Below is a small trained network, with its code and all its weights. Each question gives an input and a target symbol and asks what happens when units are switched off, that is, made to give their printed mean instead of their output.

import numpy as np


def w(rows, s, z=0):
    codes = np.array(rows[::2]) - 128.0
    scale = np.full(codes.shape[1], s)
    scale[-1] = z or s
    return codes * scale


def norm(h):
    return h / np.sqrt((h * h).mean(-1, keepdims=True) + 1e-5)


def f(y):
    return y / 2 * (1 + np.tanh(0.7978845608 * (y + 0.044715 * y**3)))


def softmax(a):
    e = np.exp(a - a.max(-1, keepdims=True))
    return e / e.sum(-1, keepdims=True)


def log_softmax(a):
    a = a - a.max(-1, keepdims=True)
    return a - np.log(np.exp(a).sum(-1, keepdims=True))


def net(x, mask):
    ids = ['γεημπτφ'.index(c) for c in x.split()]
    T = len(ids)
    res = E[ids] + P[:T]
    u = 0
    for l in range(2):
        q, k, v = (norm(res) @ M[l].T for M in (Q, K, V))
        z = softmax(np.where(np.tri(T) > 0, q @ k.T / 4**0.5, -1e9)) @ v
        res = res + np.where(mask[u], z, O[l][:, -1]) @ O[l][:, :-1]
        u += 1
        y = f(norm(res) @ A[l][:, :-1].T + A[l][:, -1])
        res = res + np.where(mask[u : u + 4], y, B[l][:, -1]) @ B[l][:, :-1]
        u += 4
    return log_softmax(norm(res)[-1] @ U[:, :-1].T + U[:, -1])


Q, K, V, O, A, B = {}, {}, {}, {}, {}, {}
E = w([
[235,84,115,150],'γ',
[211,212,87,252],'ε',
[193,191,241,248],'η',
[227,70,67,120],'μ',
[118,80,70,74],'π',
[102,92,60,116],'τ',
[100,89,158,84],'φ',
],0.015)
P = w([
[167,84,70,137],'0',
[164,99,125,198],'1',
[154,120,127,171],'2',
[159,151,152,158],'3',
[161,171,171,135],'4',
[143,144,139,99],'5',
[152,192,187,117],'6',
[127,156,152,77],'7',
[117,185,171,69],'8',
[107,229,139,2],'9',
],0.0079)
Q[0] = w([
[185,100,140,141],'0.h0',
[10,192,118,116],'0.h0',
[157,139,129,125],'0.h0',
[106,139,52,172],'0.h0',
],0.012)
K[0] = w([
[148,158,150,143],'0.h0',
[69,76,60,155],'0.h0',
[15,27,103,2],'0.h0',
[60,116,77,180],'0.h0',
],0.0094)
V[0] = w([
[66,127,161,57],'0.h0',
[216,113,202,57],'0.h0',
[144,205,3,137],'0.h0',
[50,195,94,185],'0.h0',
],0.0073)
O[0] = w([
[222,96,98,35,52],'0.h0',
[66,94,15,202,153],'0.h0',
[147,103,3,193,190],'0.h0',
[189,175,148,145,1],'0.h0',
],0.0064,0.0034)
A[0] = w([
[48,31,44,171,175],'0.n0',
[49,46,108,98,119],'0.n1',
[1,109,180,122,122],'0.n2',
[197,80,141,95,251],'0.n3',
],0.0093,0.0025)
B[0] = w([
[102,163,177,151,254],'0.n0',
[187,131,122,169,207],'0.n1',
[93,15,254,140,147],'0.n2',
[44,133,223,202,164],'0.n3',
],0.0098,0.0095)
Q[1] = w([
[171,33,241,186],'1.h0',
[35,204,125,179],'1.h0',
[201,109,174,76],'1.h0',
[238,197,2,132],'1.h0',
],0.0086)
K[1] = w([
[220,94,179,79],'1.h0',
[153,239,102,125],'1.h0',
[147,1,139,107],'1.h0',
[77,82,87,171],'1.h0',
],0.0092)
V[1] = w([
[13,121,72,92],'1.h0',
[10,146,116,165],'1.h0',
[175,139,99,117],'1.h0',
[110,65,80,97],'1.h0',
],0.011)
O[1] = w([
[75,13,61,183,49],'1.h0',
[111,36,92,53,254],'1.h0',
[176,163,72,167,68],'1.h0',
[254,4,166,251,16],'1.h0',
],0.006,0.0061)
A[1] = w([
[129,206,64,146,91],'1.n0',
[131,136,162,213,87],'1.n1',
[86,141,142,158,93],'1.n2',
[254,40,39,22,251],'1.n3',
],0.0077,0.0023)
B[1] = w([
[24,33,31,234,252],'1.n0',
[138,114,119,59,176],'1.n1',
[122,142,75,52,204],'1.n2',
[71,255,215,109,171],'1.n3',
],0.0079,0.0017)
U = w([
[72,118,61,5,163],'γ',
[180,79,77,106,11],'ε',
[130,70,206,41,22],'η',
[151,177,35,130,100],'μ',
[180,211,150,84,85],'π',
[82,122,153,194,253],'τ',
[92,97,116,98,223],'φ',
],0.011,0.0048)

Each question gives the input, a string of symbols that net reads in full, and the target symbol t.
The units are the heads (4 rows each of Q, K, V and O) and the neurons (one row each of A and B). Each row of codes is followed by its name. A weight is (code - 128) times the scale printed after its matrix; where a second scale follows, it is the last column's (O, A, B and U).
mask holds one flag per unit, layer by layer, with each layer's heads first. A switched-off unit (its flag False) gives its mean, the last column of its rows in O or B, instead of its output. The means were averaged over made-up inputs and are rounded, as every weight is.
A unit's drop is (log p(t) with every unit on - log p(t) with that unit switched off) / (log p(t) with every unit on - log p(t) with every unit switched off).
The circuit of an input: a set's keep is (log p(t) with only the set's units on - log p(t) with every unit switched off) / (log p(t) with every unit on - log p(t) with every unit switched off). Starting from all 10 units, units are removed one at a time, each time the one whose removal leaves the highest keep (on an exact tie, the one counted first), for as long as the keep stays at least 0.8.
units of the circuit, in order: the units of the circuit, biggest drop first
k most important neurons: the k neurons with the biggest drops, biggest first
top k neurons in layer l: the k neurons of layer l with the biggest drops, biggest first
drop when u is switched off: that unit's drop, to one decimal
input τ π π π μ, target γ: 2 most important neurons : 0.n0; 0.n3
input μ μ ε γ π, target τ: units of the circuit, in order : 0.n0; 0.h0
input μ φ μ, target η: 2 most important neurons : 1.n0; 1.n1
input τ π π γ, target γ: 3 most important neurons : 0.n0; 0.n1; 0.n2
input φ τ φ ε μ, target τ: units of the circuit, in order : 0.n3
input φ φ τ π π γ ε, target μ: top 2 neurons in layer 1 : 1.n0; 1.n3
input ε τ τ τ μ π ε, target μ: 3 most important neurons : 0.n0; 0.n3; 0.n2
input μ π φ γ, target η: 2 most important neurons : 1.n0; 1.n1
input η π τ τ τ π γ, target γ: top 3 neurons in layer 0 : 0.n1; 0.n2; 0.n0
input φ π τ π φ μ, target η: 2 most important neurons : 0.n3; 1.n0
input τ π τ π τ μ π π ε φ, target η: top 2 neurons in layer 0 : 0.n2; 0.n0
input γ π τ π ε μ, target τ: 2 most important neurons : 1.n0; 0.n2
input η π τ μ π μ μ, target γ: top 2 neurons in layer 0 : 0.n1; 0.n2
input η η γ, target π: units of the circuit, in order : 1.h0
input τ ε η η π, target π: drop when 1.h0 is switched off : 0.2
input τ φ ε φ φ π π, target η: drop when 1.h0 is switched off : 0.4
input τ η η φ φ τ φ π π, target η: drop when 1.n0 is switched off : 0.2
